Below are the code and all the weights of a small trained network. Each question names an input and a target symbol and asks about switching units off, where a switched-off unit gives its printed mean instead of its output.

import numpy as np


def w(rows, s, z=0):
    codes = np.array(rows[::2]) - 128.0
    scale = np.full(codes.shape[1], s)
    scale[-1] = z or s
    return codes * scale


def norm(h):
    return h / np.sqrt((h * h).mean(-1, keepdims=True) + 1e-5)


def f(y):
    return y / 2 * (1 + np.tanh(0.7978845608 * (y + 0.044715 * y**3)))


def softmax(a):
    e = np.exp(a - a.max(-1, keepdims=True))
    return e / e.sum(-1, keepdims=True)


def log_softmax(a):
    a = a - a.max(-1, keepdims=True)
    return a - np.log(np.exp(a).sum(-1, keepdims=True))


def net(x, mask):
    ids = ['αβδεζηξπστφω'.index(c) for c in x.split()]
    T = len(ids)
    res = E[ids] + P[:T]
    u = 0
    for l in range(2):
        r = norm(res)
        for j in range(2):
            rows = slice(3 * j, 3 * j + 3)
            q, k, v = (r @ M[l][rows].T for M in (Q, K, V))
            z = softmax(np.where(np.tri(T) > 0, q @ k.T / 3**0.5, -1e9)) @ v
            o = O[l][rows]
            res = res + np.where(mask[u + j], z, o[:, -1]) @ o[:, :-1]
        u += 2
        y = f(norm(res) @ A[l][:, :-1].T + A[l][:, -1])
        res = res + np.where(mask[u : u + 12], y, B[l][:, -1]) @ B[l][:, :-1]
        u += 12
    return log_softmax(norm(res)[-1] @ U[:, :-1].T + U[:, -1])


Q, K, V, O, A, B = {}, {}, {}, {}, {}, {}
E = w([
[168,166,185,107,69,68,169],'α',
[149,101,137,95,216,163,148],'β',
[127,101,185,95,194,176,139],'δ',
[73,189,112,141,88,92,97],'ε',
[82,71,92,176,180,68,68],'ζ',
[157,113,90,201,103,105,150],'η',
[98,106,178,77,151,178,110],'ξ',
[145,108,136,55,183,180,122],'π',
[48,86,102,175,86,133,103],'σ',
[134,233,113,152,140,127,99],'τ',
[105,252,54,161,97,204,120],'φ',
[125,90,142,93,185,200,170],'ω',
],0.0037)
P = w([
[201,162,98,140,59,138,26],'0',
[67,175,177,155,215,196,252],'1',
[57,156,161,144,196,166,231],'2',
[77,143,158,117,192,144,221],'3',
[86,133,155,104,189,118,198],'4',
[110,127,127,92,174,140,181],'5',
[112,118,112,74,170,133,167],'6',
],0.0016)
Q[0] = w([
[84,84,85,181,204,169,126],'L0H0',
[33,150,143,134,189,164,187],'L0H0',
[169,97,81,174,71,61,65],'L0H0',
[245,211,144,129,56,97,179],'L0H1',
[69,149,198,79,198,253,240],'L0H1',
[193,54,169,68,218,206,139],'L0H1',
],0.0042)
K[0] = w([
[110,49,93,151,162,134,96],'L0H0',
[147,150,64,145,111,190,46],'L0H0',
[73,77,153,164,133,53,195],'L0H0',
[215,160,135,111,123,126,230],'L0H1',
[196,162,145,63,71,169,3],'L0H1',
[214,61,113,95,142,123,58],'L0H1',
],0.0057)
V[0] = w([
[46,102,129,123,150,147,126],'L0H0',
[125,106,68,163,230,118,109],'L0H0',
[21,115,86,131,119,148,61],'L0H0',
[191,159,106,242,198,101,100],'L0H1',
[115,146,194,112,176,58,5],'L0H1',
[152,211,111,20,115,109,100],'L0H1',
],0.0028)
O[0] = w([
[143,181,191,141,107,170,121,255],'L0H0',
[163,228,80,129,125,154,189,210],'L0H0',
[145,188,175,57,62,188,91,208],'L0H0',
[181,130,14,75,83,78,128,149],'L0H1',
[124,217,146,116,140,2,41,219],'L0H1',
[53,153,104,146,221,149,57,160],'L0H1',
],0.0029,0.00042)
A[0] = w([
[97,178,132,119,166,95,111,83],'L0N0',
[98,134,137,89,143,107,119,89],'L0N1',
[58,111,216,145,124,147,107,114],'L0N2',
[123,108,161,168,143,120,144,71],'L0N3',
[46,34,42,253,163,126,92,130],'L0N4',
[140,96,167,194,202,106,197,56],'L0N5',
[230,207,156,154,66,131,221,53],'L0N6',
[34,104,77,103,125,154,172,85],'L0N7',
[185,148,194,73,166,101,108,7],'L0N8',
[35,216,144,230,73,103,188,81],'L0N9',
[94,162,135,138,163,102,122,63],'L0N10',
[110,141,144,146,136,134,127,101],'L0N11',
],0.0039,0.0021)
B[0] = w([
[164,79,111,137,111,175,167,165],'L0N0',
[159,124,125,146,145,162,165,141],'L0N1',
[174,122,29,124,135,129,146,229],'L0N2',
[129,119,104,104,113,144,100,116],'L0N3',
[151,243,216,75,142,133,113,170],'L0N4',
[117,130,108,68,33,167,64,199],'L0N5',
[79,196,210,68,163,131,44,141],'L0N6',
[224,148,170,123,174,70,76,182],'L0N7',
[162,188,133,181,130,147,155,135],'L0N8',
[157,163,126,1,145,73,162,252],'L0N9',
[166,93,108,117,108,172,135,140],'L0N10',
[170,108,108,112,121,131,117,137],'L0N11',
],0.0034,0.0015)
Q[1] = w([
[176,80,155,88,253,239,118],'L1H0',
[89,157,126,130,55,76,144],'L1H0',
[64,169,93,161,31,55,128],'L1H0',
[115,103,176,74,230,205,157],'L1H1',
[134,79,95,162,10,35,125],'L1H1',
[131,55,187,109,232,219,128],'L1H1',
],0.0046)
K[1] = w([
[155,136,103,255,65,120,27],'L1H0',
[101,136,119,73,146,138,184],'L1H0',
[115,127,150,45,195,118,232],'L1H0',
[133,100,73,194,86,133,17],'L1H1',
[134,130,198,39,93,82,255],'L1H1',
[163,76,156,192,78,133,58],'L1H1',
],0.0053)
V[1] = w([
[90,162,50,2,216,183,147],'L1H0',
[68,132,116,153,26,188,32],'L1H0',
[65,75,254,123,158,123,73],'L1H0',
[61,143,152,21,68,106,197],'L1H1',
[135,77,108,219,66,158,196],'L1H1',
[175,239,116,203,132,241,170],'L1H1',
],0.0028)
O[1] = w([
[46,82,83,194,38,156,78,232],'L1H0',
[31,152,254,164,170,69,171,118],'L1H0',
[152,184,166,166,190,230,93,83],'L1H0',
[95,95,112,186,98,182,244,43],'L1H1',
[205,101,200,55,120,123,185,75],'L1H1',
[168,32,167,159,75,47,23,249],'L1H1',
],0.0029,0.002)
A[1] = w([
[116,254,132,100,60,65,137,143],'L1N0',
[140,129,133,116,113,131,158,11],'L1N1',
[149,198,95,108,137,112,128,135],'L1N2',
[118,127,69,163,90,128,171,67],'L1N3',
[132,119,119,143,141,118,134,121],'L1N4',
[126,129,117,95,110,88,93,104],'L1N5',
[71,142,134,146,134,147,173,120],'L1N6',
[120,134,177,133,165,149,133,150],'L1N7',
[153,124,120,98,124,66,170,4],'L1N8',
[121,129,71,163,99,133,88,163],'L1N9',
[96,143,112,144,97,145,153,101],'L1N10',
[137,97,125,98,119,162,119,74],'L1N11',
],0.0079,0.0032)
B[1] = w([
[67,225,129,28,13,102,98,254],'L1N0',
[83,58,174,134,235,152,63,108],'L1N1',
[105,113,160,133,2,102,114,166],'L1N2',
[198,65,42,179,187,93,170,135],'L1N3',
[107,151,127,119,122,137,129,121],'L1N4',
[153,198,150,166,141,102,156,170],'L1N5',
[202,96,86,169,91,92,103,144],'L1N6',
[125,144,77,159,42,103,135,153],'L1N7',
[40,117,166,93,129,227,71,124],'L1N8',
[132,92,96,48,111,120,215,173],'L1N9',
[183,76,102,105,183,108,120,136],'L1N10',
[192,125,134,161,56,131,130,131],'L1N11',
],0.004,0.0059)
U = w([
[150,145,223,183,118,94,255,83],'α',
[134,126,47,247,129,97,157,213],'β',
[86,57,213,30,179,161,165,64],'δ',
[81,185,154,223,166,158,61,117],'ε',
[73,83,60,98,166,201,37,59],'ζ',
[175,214,102,117,196,218,189,131],'η',
[82,206,142,71,44,89,114,251],'ξ',
[183,61,26,72,104,81,191,9],'π',
[62,32,185,179,106,62,120,127],'σ',
[247,117,178,115,158,75,59,142],'τ',
[167,74,158,169,37,241,121,47],'φ',
[62,134,124,127,225,54,126,146],'ω',
],0.0067,0.0015)

Each question gives the input, a string of symbols that net reads in full, and the target symbol t.
The units are the heads (3 rows each of Q, K, V and O) and the neurons (one row each of A and B). Each row of codes is followed by its name. A weight is (code - 128) times the scale printed after its matrix; where a second scale follows, it is the last column's (O, A, B and U).
mask holds one flag per unit, layer by layer, with each layer's heads first. A switched-off unit (its flag False) gives its mean, the last column of its rows in O or B, instead of its output. The means were averaged over made-up inputs and are rounded, as every weight is.
A unit's drop is (log p(t) with every unit on - log p(t) with that unit switched off) / (log p(t) with every unit on - log p(t) with every unit switched off).
The circuit of an input: a set's keep is (log p(t) with only the set's units on - log p(t) with every unit switched off) / (log p(t) with every unit on - log p(t) with every unit switched off). Starting from the 12 units with the biggest drops (on a tie, the unit counted first), units are removed one at a time, each time the one whose removal leaves the highest keep (on an exact tie, the one counted first), for as long as the keep stays at least 0.8.
circuit, biggest first: the units of the circuit, biggest drop first
unit that matters most: the unit with the biggest drop
k most important neurons: the k neurons with the biggest drops, biggest first
which heads matter: for each layer, one digit per head in row order, 1 if its drop is at least 0.15 and else 0, layers parted by /
input α ζ α, target π: which heads matter	10 / 01
input ω ζ δ σ σ, target π: circuit, biggest first	[L1H1 L1N3 L1N10]
input β η δ, target π: circuit, biggest first	[L1H0 L1N0]
input ε τ ξ, target β: 2 most important neurons	[L1N0 L1N6]
input α ζ ω ω, target η: unit that matters most	L0H0
input α δ δ, target η: circuit, biggest first	[L0H0 L1N0 L1H0 L1H1]
input ξ ω δ ε π α δ, target ε: circuit, biggest first	[L0H1 L1H0 L1N0 L1N7]
input β α δ, target π: circuit, biggest first	[L1H0 L1N0 L0H0]
input τ τ ε π, target ω: which heads matter	00 / 10
input α ξ α β, target η: circuit, biggest first	[L0H0 L1N0 L1H0 L1H1]
input φ η τ σ η β, target σ: which heads matter	00 / 10
input α δ η β ω δ, target η: circuit, biggest first	[L0H0 L1N0 L1H1 L0H1]
input η ω δ ξ, target δ: which heads matter	01 / 10
input η δ β, target δ: unit that matters most	L0H1
input δ α α σ π, target τ: which heads matter	00 / 01
input δ σ φ δ α δ, target τ: 3 most important neurons	[L1N0 L0N9 L0N8]
input δ τ φ ω, target τ: 2 most important neurons	[L0N9 L1N0]
input σ π α ζ ξ ω ω, target α: circuit, biggest first	[L1H0 L1N0 L1N7]
input ω ζ η α ω, target φ: circuit, biggest first	[L1N0 L0N9 L1N9]
input σ η δ π α π, target α: which heads matter	10 / 10
input σ δ τ α δ α, target π: which heads matter	11 / 11
input σ η ξ ξ, target α: which heads matter	10 / 10
input α ξ β ε ω ξ, target η: circuit, biggest first	[L0H0 L1H0 L1N0 L1H1]
input η ε η, target π: unit that matters most	L0H1
